Below is a small trained network, with its code and all its weights. Each question gives an input and a target symbol and asks what happens when units are switched off, that is, made to give their printed mean instead of their output.

import numpy as np


def w(rows, s, z=0):
    codes = np.array(rows[::2]) - 128.0
    scale = np.full(codes.shape[1], s)
    scale[-1] = z or s
    return codes * scale


def f(y):
    return np.maximum(y, 0)


def softmax(a):
    e = np.exp(a - a.max(-1, keepdims=True))
    return e / e.sum(-1, keepdims=True)


def log_softmax(a):
    a = a - a.max(-1, keepdims=True)
    return a - np.log(np.exp(a).sum(-1, keepdims=True))


def net(x, mask):
    ids = ['ΔΛΠβεηθμξφ'.index(c) for c in x.split()]
    T = len(ids)
    res = E[ids] + P[:T]
    u = 0
    for l in range(2):
        q, k, v = (res @ M[l].T for M in (Q, K, V))
        z = softmax(np.where(np.tri(T) > 0, q @ k.T / 2**0.5, -1e9)) @ v
        res = res + np.where(mask[u], z, O[l][:, -1]) @ O[l][:, :-1]
        u += 1
        y = f(res @ A[l][:, :-1].T + A[l][:, -1])
        res = res + np.where(mask[u : u + 4], y, B[l][:, -1]) @ B[l][:, :-1]
        u += 4
    return log_softmax(res[-1] @ U[:, :-1].T + U[:, -1])


Q, K, V, O, A, B = {}, {}, {}, {}, {}, {}
E = w([
[101,253,182,144,82,214,130,115,171],'Δ',
[211,235,155,143,163,84,130,20,90],'Λ',
[187,120,208,194,127,133,165,171,167],'Π',
[195,58,142,32,27,83,194,103,85],'β',
[90,33,171,57,101,104,115,47,189],'ε',
[224,131,24,170,40,35,129,145,136],'η',
[23,170,118,116,196,31,177,140,91],'θ',
[159,246,100,177,87,141,179,88,149],'μ',
[70,62,78,121,125,171,159,105,79],'ξ',
[144,133,139,79,38,22,137,160,84],'φ',
],0.019)
P = w([
[2,99,101,154,202,90,177,84,138],'0',
[50,134,115,134,192,109,179,107,149],'1',
[63,129,118,129,161,126,182,113,158],'2',
[88,144,119,127,151,124,184,116,154],'3',
[99,134,115,122,138,134,179,120,149],'4',
[107,122,115,111,112,135,173,132,134],'5',
[111,141,110,106,118,144,167,144,152],'6',
[125,134,124,104,100,140,170,139,131],'7',
[126,150,115,99,98,151,176,146,151],'8',
[125,142,119,99,93,148,186,156,140],'9',
[145,145,117,97,92,158,179,161,154],'10',
[145,150,124,87,78,147,183,158,147],'11',
[154,173,116,83,74,177,173,172,166],'12',
[122,125,146,109,72,123,190,154,144],'13',
],0.0088)
Q[0] = w([
[96,128,151,174,29,114,147,165,194],'0.h1',
[175,109,130,106,2,155,192,158,203],'0.h1',
],0.0087)
K[0] = w([
[204,107,126,178,178,174,255,166,195],'0.h1',
[184,90,123,228,239,121,149,216,188],'0.h1',
],0.0064)
V[0] = w([
[156,56,203,252,132,126,151,180,133],'0.h1',
[185,101,255,226,175,198,198,251,168],'0.h1',
],0.0035)
O[0] = w([
[250,134,142,69,139,177,161,200,2,211],'0.h1',
[126,223,101,73,166,181,85,132,46,254],'0.h1',
],0.0063,0.0069)
A[0] = w([
[124,38,133,74,210,96,3,86,205,10],'0.n1',
[78,111,123,123,234,85,151,179,155,3],'0.n2',
[162,133,16,185,146,125,131,59,193,72],'0.n3',
[97,144,155,138,152,190,119,44,173,109],'0.n4',
],0.0072,0.003)
B[0] = w([
[182,68,89,1,206,177,61,131,148,181],'0.n1',
[167,116,199,131,43,207,45,88,52,245],'0.n2',
[160,76,62,204,111,116,242,83,23,206],'0.n3',
[113,114,191,57,68,96,216,93,83,251],'0.n4',
],0.0094,0.002)
Q[1] = w([
[115,122,169,80,33,69,194,136,50],'1.h1',
[125,132,43,175,117,148,18,2,140],'1.h1',
],0.0079)
K[1] = w([
[255,162,132,106,131,180,112,178,119],'1.h1',
[69,43,136,193,150,109,88,57,183],'1.h1',
],0.0086)
V[1] = w([
[123,108,147,173,33,148,161,22,224],'1.h1',
[1,129,115,87,91,36,143,131,166],'1.h1',
],0.0049)
O[1] = w([
[249,183,111,186,106,239,101,94,111,1],'1.h1',
[142,164,200,76,18,108,137,169,125,46],'1.h1',
],0.011,0.0049)
A[1] = w([
[158,161,139,181,196,162,41,95,199,2],'1.n1',
[55,215,225,110,211,162,99,27,78,80],'1.n2',
[128,228,133,229,70,77,168,216,65,107],'1.n3',
[147,38,75,138,132,2,168,130,91,27],'1.n4',
],0.0063,0.0038)
B[1] = w([
[160,38,81,106,168,119,53,128,167,128],'1.n1',
[217,77,151,162,184,85,99,234,96,215],'1.n2',
[55,94,116,179,213,181,26,35,195,254],'1.n3',
[187,187,152,131,137,254,144,214,236,253],'1.n4',
],0.0082,0.008)
U = w([
[186,75,154,79,163,163,69,117,197,17],'Δ',
[177,79,116,138,41,173,186,185,85,88],'Λ',
[178,134,185,146,112,220,20,172,75,57],'Π',
[254,118,143,155,90,52,183,149,151,113],'β',
[63,93,123,152,95,223,181,119,130,72],'ε',
[106,187,207,126,115,155,120,151,237,162],'η',
[157,78,134,191,76,60,23,177,189,235],'θ',
[159,164,89,120,159,97,106,58,103,122],'μ',
[145,126,108,115,199,139,163,203,136,213],'ξ',
[213,84,86,169,108,176,71,207,199,3],'φ',
],0.0057,0.0058)

Each question gives the input, a string of symbols that net reads in full, and the target symbol t.
The units are the heads (2 rows each of Q, K, V and O) and the neurons (one row each of A and B). Each row of codes is followed by its name. A weight is (code - 128) times the scale printed after its matrix; where a second scale follows, it is the last column's (O, A, B and U).
mask holds one flag per unit, layer by layer, with each layer's heads first. A switched-off unit (its flag False) gives its mean, the last column of its rows in O or B, instead of its output. The means were averaged over made-up inputs and are rounded, as every weight is.
A unit's drop is (log p(t) with every unit on - log p(t) with that unit switched off) / (log p(t) with every unit on - log p(t) with every unit switched off).
The circuit of an input: a set's keep is (log p(t) with only the set's units on - log p(t) with every unit switched off) / (log p(t) with every unit on - log p(t) with every unit switched off). Starting from all 10 units, units are removed one at a time, each time the one whose removal leaves the highest keep (on an exact tie, the one counted first), for as long as the keep stays at least 0.8.
units of the circuit, in order: the units of the circuit, biggest drop first
most important unit: the unit with the biggest drop
k most important neurons: the k neurons with the biggest drops, biggest first
top k neurons in layer l: the k neurons of layer l with the biggest drops, biggest first
drop of u: that unit's drop, to one decimal
input Π φ θ φ θ ε φ Π Δ θ Π φ η φ, target ξ: most important unit : 0.h1
input φ φ θ ξ φ Π φ Π Π ε, target ξ: units of the circuit, in order : 0.h1, 1.h1, 1.n3
input φ θ θ, target θ: units of the circuit, in order : 0.n2, 1.n2, 0.h1
input φ Π φ Λ φ φ, target η: 2 most important neurons : 1.n4, 1.n2
input Δ Δ φ μ, target μ: units of the circuit, in order : 0.n3, 1.n4
input μ Δ β, target β: 3 most important neurons : 1.n3, 1.n4, 0.n2
input Λ θ φ Λ φ Δ ε φ φ μ θ ξ, target Λ: units of the circuit, in order : 1.h1, 1.n3, 0.h1
input Δ Δ φ Π θ θ ε, target ξ: top 2 neurons in layer 0 : 0.n4, 0.n2
input ξ θ μ φ φ Π β μ Λ, target β: units of the circuit, in order : 1.n3, 0.h1
input φ θ φ θ Λ Λ θ θ φ φ φ Π φ β, target ξ: units of the circuit, in order : 0.h1, 1.h1
input φ ξ φ φ, target η: 3 most important neurons : 1.n2, 1.n3, 0.n2
input ε Δ β φ β φ η φ Δ φ β φ Π Λ, target ξ: top 2 neurons in layer 1 : 1.n4, 1.n2
input φ θ η μ θ φ η, target φ: units of the circuit, in order : 0.n3, 1.n4, 0.h1
input φ ξ Δ φ φ Λ, target β: most important unit : 0.n4
input Δ φ μ θ, target Π: units of the circuit, in order : 0.n2, 1.h1
input Π ε ε φ μ θ φ Π ε Λ Π ε Π β, target ξ: units of the circuit, in order : 1.h1, 0.h1
input θ θ θ Δ θ Π φ φ φ η, target ξ: units of the circuit, in order : 0.h1, 1.h1
input Π ξ θ, target θ: units of the circuit, in order : 0.n2, 0.h1, 1.n2
input Δ ξ Δ φ μ, target μ: top 2 neurons in layer 1 : 1.n3, 1.n4
input φ ε ξ, target Λ: 2 most important neurons : 1.n3, 0.n4
input φ Λ ξ η ξ μ, target ε: drop of 0.n1 : 0.0
input φ φ φ θ φ φ Π β φ ξ ξ η, target ξ: drop of 0.h1 : 1.0
input φ φ θ φ ε μ, target ε: drop of 1.n4 : 0.0
input φ Δ θ β φ φ Λ Δ θ, target Π: drop of 1.h1 : 0.5
